Input:
[[108 140 101 124 124]
 [130 128 144 123 112]]
Output: 123

Input:
[[137 103 112 125]
 [151 143 114 111]]
Output: 114

Input:
[[148 138 108 147 157]
 [109 138 107 104 127]]
Output: 104

Input:
[[151 124 130 117 114]
 [143 109 129 117 117]]
Output: 117

Input:
[[122 146 144 144 145 122]
 [122 150 120 115 120 126]]
Output: 120

Input:
[[149 152 112 139 105]
 [138 140 125 125 116]]
Output: 125

Input:
[[127 101 124 120]
 [134 142 139 132]]
Output: 139
---
[109 108 109 149 107 108] >> 108, 109

[[136 147 128 128 138]
 [129 116 107 111 135]
 [133 129 127 112 122]] >> 138, 133

[[130 125 128 131 126]
 [100 155 154 102 155]] >> 126, 100

[128 100 155 156 124 128] >> 128, 128

[152 137 138 122 117 104 121] >> 121, 152

[[105 133 137 124 148 102 144]
 [110 131 137 126 143 107 141]] >> 144, 110

[[134 123 132 124 126 127 137]
 [132 128 119 126 128 129 124]
 [141 131 100 123 128 132 105]] >> 137, 141

[[113 127 125 142 148]
 [150 140 119 117 131]
 [104 112 140 129 134]] >> 148, 104

[[127 127 127 151 103 151]
 [127 128 128 104 153 104]
 [129 128 128 152 103 152]] >> 151, 129
---
[[124 134 138 137 131 111 124 141 118 151 131 121 136 140 113]
 [115 120 145 128 118 128 133 144 132 137 121 104 127 129 131]
 [125 130 139 123 114 140 116 143 115 126 120 125 128 129 125]
 [120 141 134 134 126 115 125 143 116 143 128 118 143 146 110]
 [148 134 125 124 135 128 115 124 112 123 139 153 119 117 122]
 [142 139 113 129 134 133 121 115 118 119 133 152 132 127 123]
 [127 136 124 137 138 114 135 122 129 137 133 123 143 140 119]
 [141 144 115 129 133 128 117 119 111 123 135 146 135 134 118]
 [135 128 137 131 139 116 119 138 116 134 138 138 122 121 121]
 [125 130 129 121 109 147 122 128 123 118 117 128 124 129 131]
 [127 115 146 122 120 132 120 144 125 125 126 130 113 112 135]
 [121 138 116 127 115 142 135 117 131 123 114 118 139 141 128]] >> 128

[[142 125 131 126 133 112 113 118]
 [106 125 135 130 117 121 124 111]
 [120 126 139 127 124 119 126 110]
 [133 126 131 128 129 120 123 120]
 [158 128 141 122 141 119 126 111]
 [121 125 131 129 123 122 120 118]
 [ 98 124 133 132 115 125 128 114]
 [111 125 134 129 119 113 117 109]] >> 109

[[126 132 127 134 129 130 128 125]
 [129 123 129 125 135 119 132 123]
 [138 126 138 129 122 133 131 121]
 [130 131 136 126 130 124 128 131]
 [126 135 108 119 126 130 122 101]] >> 101

[[119 137 118 131 131 127]
 [134 119 135 129 124 123]
 [126 119 145 129 134 124]
 [136 133 132 145 114 150]
 [128 134 113 130 135 140]
 [125 110 134 128 134 131]
 [122 141 104 131 130 127]
 [133 129 135 115 128 118]
 [113 138 132 125 128 144]] >> 144

[[131 126 116 146 131 144 117 129 150]
 [122 140 131 129 129 130 132 130 123]
 [124 127 141 125 130 126 137 129 117]
 [138 127 128 124 121 126 134 121 136]
 [142 128 119 131 111 134 132 114 150]
 [121 144 121 131 149 128 114 147 129]
 [134 132 120 128 141 126 117 138 140]
 [130 118 131 137 127 137 129 125 137]
 [126 123 116 157 129 154 116 128 152]
 [120 131 139 128 135 128 133 134 117]] >> 117

[[111 124 142 134 129 130 120]
 [147 144 126 138 153 101 116]
 [126 129 134 128 135 119 119]
 [120 132 141 147 140 124 120]
 [126 125 131 136 138 126 130]
 [132 143 126 131 112 134 119]
 [137 127 113 111 105 144 136]
 [147 155 119 125 119 118 109]
 [135 141 126 128 126 121 117]
 [112 128 138 128 111 142 120]
 [143 141 128 136 151 103 116]] >> 116

[[143 139 132 116 136 144 135 148 133 115 133 137 129]
 [146 123 120 137 125 144 127 127 121 119 118 119 136]
 [130 125 117 125 117 136 110 129 112 115 130 133 116]
 [130 136 126 118 128 138 121 145 127 120 141 143 116]
 [135 123 124 128 111 141 111 125 132 143 118 119 125]
 [120 129 120 126 119 126 115 129 126 148 142 142 120]
 [117 134 136 124 141 115 138 132 128 118 139 138 128]
 [133 137 127 116 128 138 125 145 132 129 140 141 118]
 [138 135 142 107 127 141 131 138 140 125 121 120 124]
 [133 124 120 140 132 130 131 126 119 116 129 132 134]
 [145 124 126 128 124 144 125 128 126 114 114 115 133]
 [127 129 120 139 136 127 130 131 117 114 136 141 130]] >> 130

[[122 125 133 144 135 121 123 128 147]
 [123 126 131 138 132 123 124 128 140]
 [116 129 118 137 113 124 118 127 115]
 [129 125 133 137 136 126 129 127 141]
 [123 135 128 108 122 129 124 134 120]
 [149 113 133 153 148 134 144 118 144]
 [136 130 126 114 127 134 134 128 117]
 [130 129 142 122 143 125 131 133 153]
 [122 128 114 132 111 129 122 124 102]] >> 102
---
[147, 101, 107, 148] ans = 148, 147
[118, 146, 139, 116, 122, 149] ans = 149, 146
[[153, 131, 135, 124], [147, 138, 132, 125], [119, 126, 139, 128]] ans = 153, 147
[137, 125, 113, 140, 127, 104, 132] ans = 140, 137
[146, 117, 140, 124, 100] ans = 146, 140
[139, 141, 106, 133, 102, 118] ans = 141, 139
[[107, 122, 126, 150], [142, 146, 147, 127]] ans = 150, 147
[[108, 137, 146, 144, 150, 139], [129, 128, 135, 126, 133, 135]] ans = 150, 146
[[111, 112, 155, 111], [117, 131, 114, 117]] ans = 155, 131
[106, 139, 138, 107, 146, 122] ans = 146, 139
---
[[134 146 147 146 134]
 [111 105 139 112 140]]
105

[[128 103 119 129 135]
 [144 129 135 120 148]
 [116 147 141 130 120]]
129

[[154 157 149 136 115  98]
 [124 150 151 129 141 130]
 [153 126 149 156 123 133]]
150

[[147 141 121 115 153]
 [112 118 135 126 129]
 [118 125 135 123 145]]
118

[[129 130 129 122 131 126 132]
 [131 138 132 103 131 110 141]
 [129 130 129 122 131 126 131]]
138

[[117 108 150 151 146 130]
 [134 119 121 133 126 124]
 [118 109 148 147 145 130]]
119
---
[[123 153 120 102 126]
 [120 119 123 112 116]
 [132 152 129 129 118]] -> 118

[[121 134 103 125 149]
 [127 129 136 129 142]
 [142 117 131 108 130]] -> 130

[[125 134 124 107]
 [122 134 125 105]
 [120 134 126 108]] -> 108

[[118  98 118 118 141 119 145]
 [123 100 123 125 156 122 103]
 [126 145 126 126 102 125 105]] -> 105

[[110 121 130 120 106]
 [118 112 141 122 140]
 [140 145 133 129 150]] -> 150

[[112 138 115 141 144 121 110]
 [131 145 120 112 129 130 134]
 [131 123 115 118 106 132 150]] -> 150

[[131 128 125 137]
 [123 138 132 136]
 [145 127 103 131]] -> 131

[[110 127 130 141 133 141 124]
 [116 120 130 137 147 127 123]
 [141 124 130 117 123 125 105]] -> 105
